Each row is followed by one of two labels, saying whether the row has a hidden trait. Each part has a new trait and two new labels.
(in the rows, 128 means zero)
[137 101 110 157 116 175 221 167 149 101 146 157 120 118 140 103 149  86
 168 132 113 129 198 137  95 131 115 164  92 117 162 100 146 107 120 122
 116 174 244 133 108 176 108  87 134  97 162 107] : lare
[108 133  99 115 153 133 118 115 167 136 130 220 123 110 108 147 118 126
 153 168 171 164 172  99 154  81 129 153 147 136 152 138 176 160 128 109
 139 157 163 181 145 129 124  88 108 137 149 124] : lare
[166 106  83 131 122 163 199 129 142 122 177 155 125 116 101 146 138 143
 124 134 129 154 119 134 101 115 114  93 112 133 149 100 121 100 114 118
 124 133 248 136 131 143 114  77 118 116 120 138] : lare
[132 129  68 101 153 144 121 140 184 181 161 166 139 114 119 147 153 171
 140 117 104 103  82 135  98 113 154  53 126 100 161 106 105  82 187 126
 137 119 133  98 144 111 123  92  96  93 126  87] : lare
[ 91 143 110 124 120 188 115 164 149 146 161 122 151 156 142 103 142 102
 184 146 110 117 199  94  74 144  92 137  99 110 145 105 150 132 183 122
 141 178 127 113 116 152 111  91 127 105 137  81] : lare
[133 136  68 100 147 135 132 147 185 173 169 155 130 109 118 143 146 163
 137 119 107 113  83 120 113 107 133  59 128 103 153 110 111  78 160 125
 129 126 143 100 145 113 121  81 102 102 132  89] : lare
[ 98 126 168  92 162 103 145 116 112 141 115 255 144 161 132 114  83 168
 207  59 148 155  99 100 147 182 116 114 151 133 107 117 128  80  83 142
  94 127 153 132 121 123 139  99 136  75 103 117] : nis
[ 97 129 153 121 152 138 150 163 165 122 131 198 143 158 144 132 150  88
 173 154 128 122 214 145  84 149  87 127 107 111 130 103 114 109 176 128
 124 169 128 148 125 149 109  95 127 108 145  93] : lare

Part 2:
[134 118  90 114 150 162 127 103 126 150 123 112 132 104  99 114  53 131
 138  71 143 100 132 150 122 133 127 113 134 114 117 142 122  75] : lugu
[ 73 128 100 140 197 136 144 107 172 195 119 123  92 124 132 121 102 123
 116  95 159 112 134  80 175 117 151 115 122 145 125 189  82 151] : girev
[138  87  64 109 134 161 127 132 161 126 110 113 135 116  93  99  17 157
 140  72 159  74 115 252 122 149 131  91 146  83 168 142 181  46] : lugu
[103 130 181 126 190 146 152  88 130 129 117  98 150 137 104 125  81 109
 139 163 153 123 135 134 113  57 111 129 148 117 113 113 143 108] : girev
[113  68 118 134 132 136 134 145 108 106 120 115 147 160 128 120 148 140
 118 150 147 116 127 165 117 115 129 139 132 139 147  52 174  85] : lugu
[ 81 111  97 137 201 133 143 119 167 169 117 105 114 133 120 114 120 123
 138 125 190 113 142 100 150  97 130 126 117 146 153 134  85 134] : girev
[105 128 129 120 142 124 133 105 145 183 119 156 136 116 125 117  66 133
 129 128 141 147 115 114 146 120 136 108 135 118 162 205 136  93] : lugu
[ 81 158 113 128 213 137 147 150 159 136 110 126 117 191 109 138  65 170
 147 116 213 108 169 170  95  70  98  80 110  47 162 144  87  96] : girev
[ 93 124 148 122 212 136 169  82 178 131 103  91 160 139 108 120  47  97
 144 157 194 118 129 132 103  47 106 117 163 129 136 148 152 122] : girev
[118 133 151 116 120 125 124 111 138 173 131 162 143 115 124 119  95 136
 125 135 122 155 101 123 134 126 133 120 137 120 149 191 150  96] : lugu
[ 19 103 111 149 184 153 161  91 103 160  98  31 103 143  99  50 186 165
 106 162 112 142 137 155 128 138 156 147 138 131 128 142 147 107] : lugu
[120 121 129 143 113 109 110 145 123 150 130 141 110 135 130 105 176 147
 136 155 153 131 137  88 169 144 136 126  98 136 151 105  86 141] : lugu

[133 176 170 116 151 135 108 141 165 124  75 124  63 158 107 138 132 129
 110 155  86 121 100 135  61 153 128 150 136 143  99 147 132 134 105 163
  74 121 104 165 111 144  98 171 121 148] : roten
[110 146 163 105 102 153 141 126 145 113 103 110  46  54 117 121 103 165
 137 207 190 115 126  98 134 153 151 149 130 159 160 153 130 143 121 190
  87 123 147 141 145  56  58 119 199 175] : fol
[132 168 157 112 130 134 119 134 173 111  74 115  63 140 105 152 139 132
 113 165  81 128  93 155  79 162 138 142 144 140  88 142 133 132 112 173
  75 137  93 176 118 117  91 174  75 118] : fol
[132 178 164 118 146 128 117 135 158 115  78 125  60 144 107 129 130 124
 109 145 115 120 100 124  78 147 124 147 130 141  97 133 132 131 112 152
  65 124 104 161 110 136 113 167 126 136] : roten
[129 164 193 106 131 138 137 138 177  98  75 114  30 140 107 147 135 139
 117 170 101 122  94 161  71 168 138 147 149 143  89 139 134 133 105 185
  72 136  85 174 122 118  89 179  78 131] : fol
[132 180 168 110 135 134 132 137 171 109  72 113  49 135 109 143 138 136
 115 156  99 124  95 156  81 161 134 144 142 139  89 148 133 129 109 169
  76 138  95 177 119 119  92 171  83 126] : fol
[132 168 163 113 145 139 111 140 170 115  68 123  57 147 106 136 129 132
 111 150  89 123  98 129  63 150 132 148 135 143  91 141 133 134 110 169
  64 122  98 167 104 143  99 176 113 146] : roten
[124 151 134 106  93 154 106 112 147 137 115 108  89  63 113 141 109 166
 130 193 149 125 122  95 137 148 155 145 132 156 162 173 125 141 126 172
  95 123 155 151 148  80  29 127 171 163] : fol
[129 180 186 115 155 135 116 137 165 121  74 124  62 146 107 133 132 128
 112 150  94 125 101 120  65 151 131 148 135 145  95 142 133 134 108 161
  71 121 103 159 103 134 109 174 122 143] : roten
[117 156 128 114  96 144 136 110 130 130 112 108  86  47 120 131 114 153
 134 187 176 121 128  97 155 147 143 145 125 157 164 163 125 143 130 163
  88 124 157 130 143  66  52 121 202 159] : fol
[133 184 157 116 135 129 118 128 162 119  79 114  73 140 107 151 137 130
 111 155  75 129  93 154  86 164 139 141 141 143  95 149 133 132 118 154
  72 139  95 170 111 128  91 172  67 110] : fol
